Below is a small trained network, with its code and all its weights. Each question gives an input and a class and asks what happens when units are switched off, that is, made to give their printed mean instead of their output.

import numpy as np


def w(rows, s, z=0):
    codes = np.array(rows[::2]) - 128.0
    scale = np.full(codes.shape[1], s)
    scale[-1] = z or s
    return codes * scale


def norm(h):
    return h / np.sqrt((h * h).mean(-1, keepdims=True) + 1e-5)


def f(y):
    return np.maximum(y, 0)


def log_softmax(a):
    a = a - a.max(-1, keepdims=True)
    return a - np.log(np.exp(a).sum(-1, keepdims=True))


def net(x, mask):
    res = np.array(x, float).reshape(1, 8) / 4 @ E
    u = 0
    for l in range(2):
        y = f(norm(res) @ A[l][:, :-1].T + A[l][:, -1])
        res = res + np.where(mask[u : u + 11], y, B[l][:, -1]) @ B[l][:, :-1]
        u += 11
    return log_softmax(norm(res)[-1] @ U[:, :-1].T + U[:, -1])


A, B = {}, {}
E = w([
[128,129,128,128,128,127],'x0',
[108,202,191,43,156,178],'x1',
[128,131,130,133,127,128],'x2',
[132,140,136,141,123,127],'x3',
[194,154,94,164,254,149],'x4',
[125,122,124,121,132,128],'x5',
[128,126,127,125,129,128],'x6',
[159,11,219,183,102,211],'x7',
],0.008)
A[0] = w([
[127,148,59,137,89,70,109],'0.n1',
[30,121,194,110,79,92,11],'0.n2',
[225,147,97,139,217,170,57],'0.n3',
[139,127,216,77,139,228,146],'0.n4',
[29,155,82,94,38,72,127],'0.n5',
[119,192,177,57,148,109,65],'0.n6',
[136,130,179,113,199,225,39],'0.n7',
[127,97,83,183,106,106,2],'0.n8',
[135,218,138,23,79,193,67],'0.n9',
[1,85,163,157,18,150,77],'0.n10',
[105,43,174,190,164,120,49],'0.n11',
],0.0091,0.0074)
B[0] = w([
[93,107,158,166,127,103,194],'0.n1',
[183,169,138,43,60,114,166],'0.n2',
[214,136,89,72,125,132,222],'0.n3',
[93,75,186,161,175,163,254],'0.n4',
[188,141,99,102,139,114,247],'0.n5',
[101,84,181,187,107,137,190],'0.n6',
[104,150,93,151,138,33,189],'0.n7',
[73,9,47,237,173,54,140],'0.n8',
[69,72,147,115,188,95,214],'0.n9',
[214,136,93,77,107,110,227],'0.n10',
[157,58,176,171,92,192,183],'0.n11',
],0.011,0.0061)
A[1] = w([
[165,61,171,172,117,193,26],'1.n1',
[163,117,110,120,210,124,116],'1.n2',
[128,167,132,79,25,134,2],'1.n3',
[83,116,187,59,82,122,151],'1.n4',
[135,41,76,214,58,90,30],'1.n5',
[52,233,95,103,159,7,122],'1.n6',
[65,207,26,129,118,76,38],'1.n7',
[203,160,100,110,165,165,34],'1.n8',
[75,190,204,87,180,216,49],'1.n9',
[184,143,141,172,191,200,71],'1.n10',
[157,75,53,239,124,93,73],'1.n11',
],0.012,0.0058)
B[1] = w([
[103,133,138,162,60,222,220],'1.n1',
[135,163,124,88,43,67,227],'1.n2',
[243,173,32,73,118,59,151],'1.n3',
[169,210,35,156,158,72,195],'1.n4',
[63,200,136,99,248,87,209],'1.n5',
[131,63,184,179,91,224,253],'1.n6',
[124,75,185,172,108,230,184],'1.n7',
[216,120,83,72,51,103,175],'1.n8',
[40,154,66,160,220,39,173],'1.n9',
[166,144,72,77,53,97,201],'1.n10',
[65,188,124,67,202,41,235],'1.n11',
],0.011,0.0078)
U = w([
[249,169,78,37,73,82,6],'0',
[31,168,148,122,230,64,136],'1',
[131,82,204,184,88,213,244],'2',
],0.022,0.0019)

Each question gives the input, the list of numbers given to net, and the class t.
The units are the neurons (one row each of A and B). Each row of codes is followed by its name. A weight is (code - 128) times the scale printed after its matrix; where a second scale follows, it is the last column's (A, B and U).
mask holds one flag per neuron, layer by layer. A switched-off neuron (its flag False) gives its mean, the last column of its row in B, instead of its output. The means were averaged over made-up inputs and are rounded, as every weight is.
A unit's drop is (log p(t) with every unit on - log p(t) with that unit switched off) / (log p(t) with every unit on - log p(t) with every unit switched off).
The circuit of an input: a set's keep is (log p(t) with only the set's units on - log p(t) with every unit switched off) / (log p(t) with every unit on - log p(t) with every unit switched off). Starting from the 12 units with the biggest drops (on a tie, the unit counted first), units are removed one at a time, each time the one whose removal leaves the highest keep (on an exact tie, the one counted first), for as long as the keep stays at least 0.8.
units of the circuit, in order: the units of the circuit, biggest drop first
top k neurons: the k neurons with the biggest drops, biggest first
k most important neurons of layer l: the k neurons of layer l with the biggest drops, biggest first
drop when u is switched off: that unit's drop, to one decimal
input [-6,-5,7,5,-5,-1,-4,-8], class 2: units of the circuit, in order	(1.n6)
input [4,-3,-4,1,-7,-4,0,-8], class 2: top 4 neurons	(1.n6; 1.n7; 0.n1; 0.n3)
input [0,5,7,-1,-7,-6,-6,-8], class 2: top 3 neurons	(1.n6; 0.n9; 1.n7)
input [-5,-6,1,5,3,-6,2,-8], class 2: units of the circuit, in order	(1.n6; 1.n7)
input [-5,5,-5,-7,6,0,4,6], class 0: top 2 neurons	(0.n3; 1.n10)
input [5,2,5,8,-2,-6,0,3], class 2: 4 most important neurons of layer 1	(1.n1; 1.n11; 1.n2; 1.n8)
input [5,7,7,8,7,1,5,-8], class 2: top 4 neurons	(0.n4; 1.n6; 1.n11; 0.n11)
input [-5,-5,7,-3,-6,0,3,6], class 0: top 2 neurons	(0.n10; 0.n4)
input [-8,5,2,6,4,6,-7,5], class 1: top 3 neurons	(0.n4; 1.n9; 0.n10)
input [2,3,7,-3,8,0,2,8], class 0: 2 most important neurons of layer 1	(1.n10; 1.n6)
input [-3,-5,-8,1,4,2,-3,5], class 1: top 4 neurons	(1.n5; 1.n11; 0.n10; 1.n6)
input [8,7,2,-8,-6,0,5,-5], class 1: top 3 neurons	(0.n9; 0.n3; 0.n6)
input [3,1,-2,-1,8,-6,-6,7], class 0: top 2 neurons	(0.n3; 1.n10)
input [8,-3,8,5,-7,-4,7,6], class 0: units of the circuit, in order	(0.n10)
input [-1,6,0,-7,-3,-1,-3,-8], class 2: top 2 neurons	(1.n6; 0.n4)
input [-8,4,-1,-8,1,-5,-8,2], class 1: drop when 0.n4 is switched off	0.4
input [-8,-1,-5,-7,5,-7,-5,-8], class 2: drop when 1.n6 is switched off	0.4
input [1,-5,-8,-6,3,1,6,-4], class 1: drop when 1.n11 is switched off	1.1
